[[125 127 125 123 126 132 133 129 128]
 [134 128 131 126 128 133 128 127 128]
 [127 129 128 132 129 123 126 128 128]
 [153 129 137 122 131 141 130 126 129]
 [115 129 125 133 129 125 128 130 128]
 [121 128 129 134 127 127 122 129 129]]
->
[[134 128 131 126 128 133 128 127 128]
 [153 129 137 122 131 141 130 126 129]
 [121 128 129 134 127 127 122 129 129]]

[[119 134 135 110 131 133 150]
 [123 134 132 126 131 133 138]
 [119 134 134 112 131 133 152]]
->
[[123 134 132 126 131 133 138]]

[[129 152 131]
 [127 125 129]
 [128 124 126]
 [151 153 134]
 [128 128 127]
 [129 151 122]
 [123 141 118]
 [130 144 132]
 [141 140 129]]
->
[[127 125 129]
 [151 153 134]
 [129 151 122]
 [130 144 132]]

[[118 116 127 147 111 112 127 129 147 125 114]
 [119 118 127 149 112 115 126 132 143 126 116]]
->
[[119 118 127 149 112 115 126 132 143 126 116]]

[[140 153 118 128]
 [134 135 115 112]
 [118 136 131 140]
 [150 149 134 140]
 [145 142 122 128]
 [148 128 123 149]
 [120 136 137 133]
 [128 108 104 113]
 [120 135 103 139]]
->
[[134 135 115 112]
 [150 149 134 140]
 [148 128 123 149]
 [128 108 104 113]]

[[112 121 114]
 [124 113 100]
 [126 117 122]]
->
[[124 113 100]]

[[145 134 129 153 123]
 [143 133 128 149 123]
 [143 133 128 149 124]
 [143 134 128 150 123]
 [143 133 128 149 124]
 [144 134 129 151 123]
 [129 128 127 128 129]]
->
[[143 133 128 149 123]
 [143 134 128 150 123]
 [144 134 129 151 123]]

[[117 122 103 105 151 109 111 149]
 [120 119 100 103 148 107 109 144]
 [121 120 145 135 110 133 124 112]
 [117 128 101 106 146 110 110 145]
 [112 138 108 114 141 118 113 143]
 [115 124 106 107 152 112 112 151]
 [134 115 104 108 110 106 108 104]
 [136 110 110 111 108 108 109 102]
 [125 135 113 120 106 118 112 105]
 [122 140 116 124 107 122 114 108]]
->
[[120 119 100 103 148 107 109 144]
 [117 128 101 106 146 110 110 145]
 [115 124 106 107 152 112 112 151]
 [136 110 110 111 108 108 109 102]
 [122 140 116 124 107 122 114 108]]
---
[[131 129 128 130 130 132 124 123 102]
 [120 127 124 130 127 138 129 140 136]
 [129 127 130 125 128 127 117 121 113]
 [132 126 129 127 128 130 135 140 113]
 [130 125 127 129 129 127 128 122 133]
 [126 130 128 124 129 128 120 115 117]]
->
[[131 128 130 124 102]
 [120 124 127 129 136]
 [129 130 128 117 113]
 [132 129 128 135 113]
 [130 127 129 128 133]
 [126 128 129 120 117]]

[[138 128 126 130 131 124]
 [120 129 118 144 126 127]
 [116 130 115 151 128 146]
 [122 128 128 131 133 131]
 [124 128 132 123 127 132]
 [124 128 129 128 130 129]]
->
[[138 126 131]
 [120 118 126]
 [116 115 128]
 [122 128 133]
 [124 132 127]
 [124 129 130]]

[[127 133 138 116 132 127 126 137 135 125 129 130 129]
 [119 135 134 120 122 134 129 137 134 101 125 121 141]
 [138 122 124 135 135 121 126 137 133 127 122 128 127]
 [118 131 125 129 117 135 131 137 134 143 126 120 126]
 [125 134 138 116 129 129 127 137 134 138 125 128 128]
 [128 123 118 140 123 130 130 131 138 153 127 130 134]
 [117 132 128 126 118 136 131 137 133 139 122 126 137]]
->
[[127 138 132 126 135 129 129]
 [119 134 122 129 134 125 141]
 [138 124 135 126 133 122 127]
 [118 125 117 131 134 126 126]
 [125 138 129 127 134 125 128]
 [128 118 123 130 138 127 134]
 [117 128 118 131 133 122 137]]

[[127 131 133 125 129 131 147 137]
 [126 124 126 127 122 124 149 137]
 [127 130 135 126 131 130 138 128]
 [134 141 122 131 128 141 145 134]
 [146 131 130 139 134 131 150 151]
 [128 134 127 130 124 134 149 130]
 [133 131 125 127 123 131 149 141]
 [128 131 131 126 128 131 142 128]
 [137 119 125 131 129 119 148 150]
 [128 124 119 130 121 124 137 128]
 [124 121 134 125 128 121 140 131]
 [129 122 123 127 130 122 131 129]]
->
[[127 133 129 147]
 [126 126 122 149]
 [127 135 131 138]
 [134 122 128 145]
 [146 130 134 150]
 [128 127 124 149]
 [133 125 123 149]
 [128 131 128 142]
 [137 125 129 148]
 [128 119 121 137]
 [124 134 128 140]
 [129 123 130 131]]

[[103 122 136 121 135 136]
 [110 117 124 134 119 136]
 [119 125 119 122 118 143]]
->
[[103 136 135]
 [110 124 119]
 [119 119 118]]

[[144 119]
 [106 114]
 [110 143]
 [118 131]
 [120 138]
 [130 135]
 [127 128]
 [118 137]
 [143 108]]
->
[[144]
 [106]
 [110]
 [118]
 [120]
 [130]
 [127]
 [118]
 [143]]

[[119 118 130 152 129]
 [131  99 137 123 134]
 [126 129 126 130 131]
 [137 151 128 118 129]]
->
[[119 130 129]
 [131 137 134]
 [126 126 131]
 [137 128 129]]

[[129 123 124 123 119 118 116]
 [123 128 136 118 120 118 128]
 [118 125 136 132 124 120 131]
 [127 134 135 120 152 138 138]]
->
[[129 124 119 116]
 [123 136 120 128]
 [118 136 124 131]
 [127 135 152 138]]
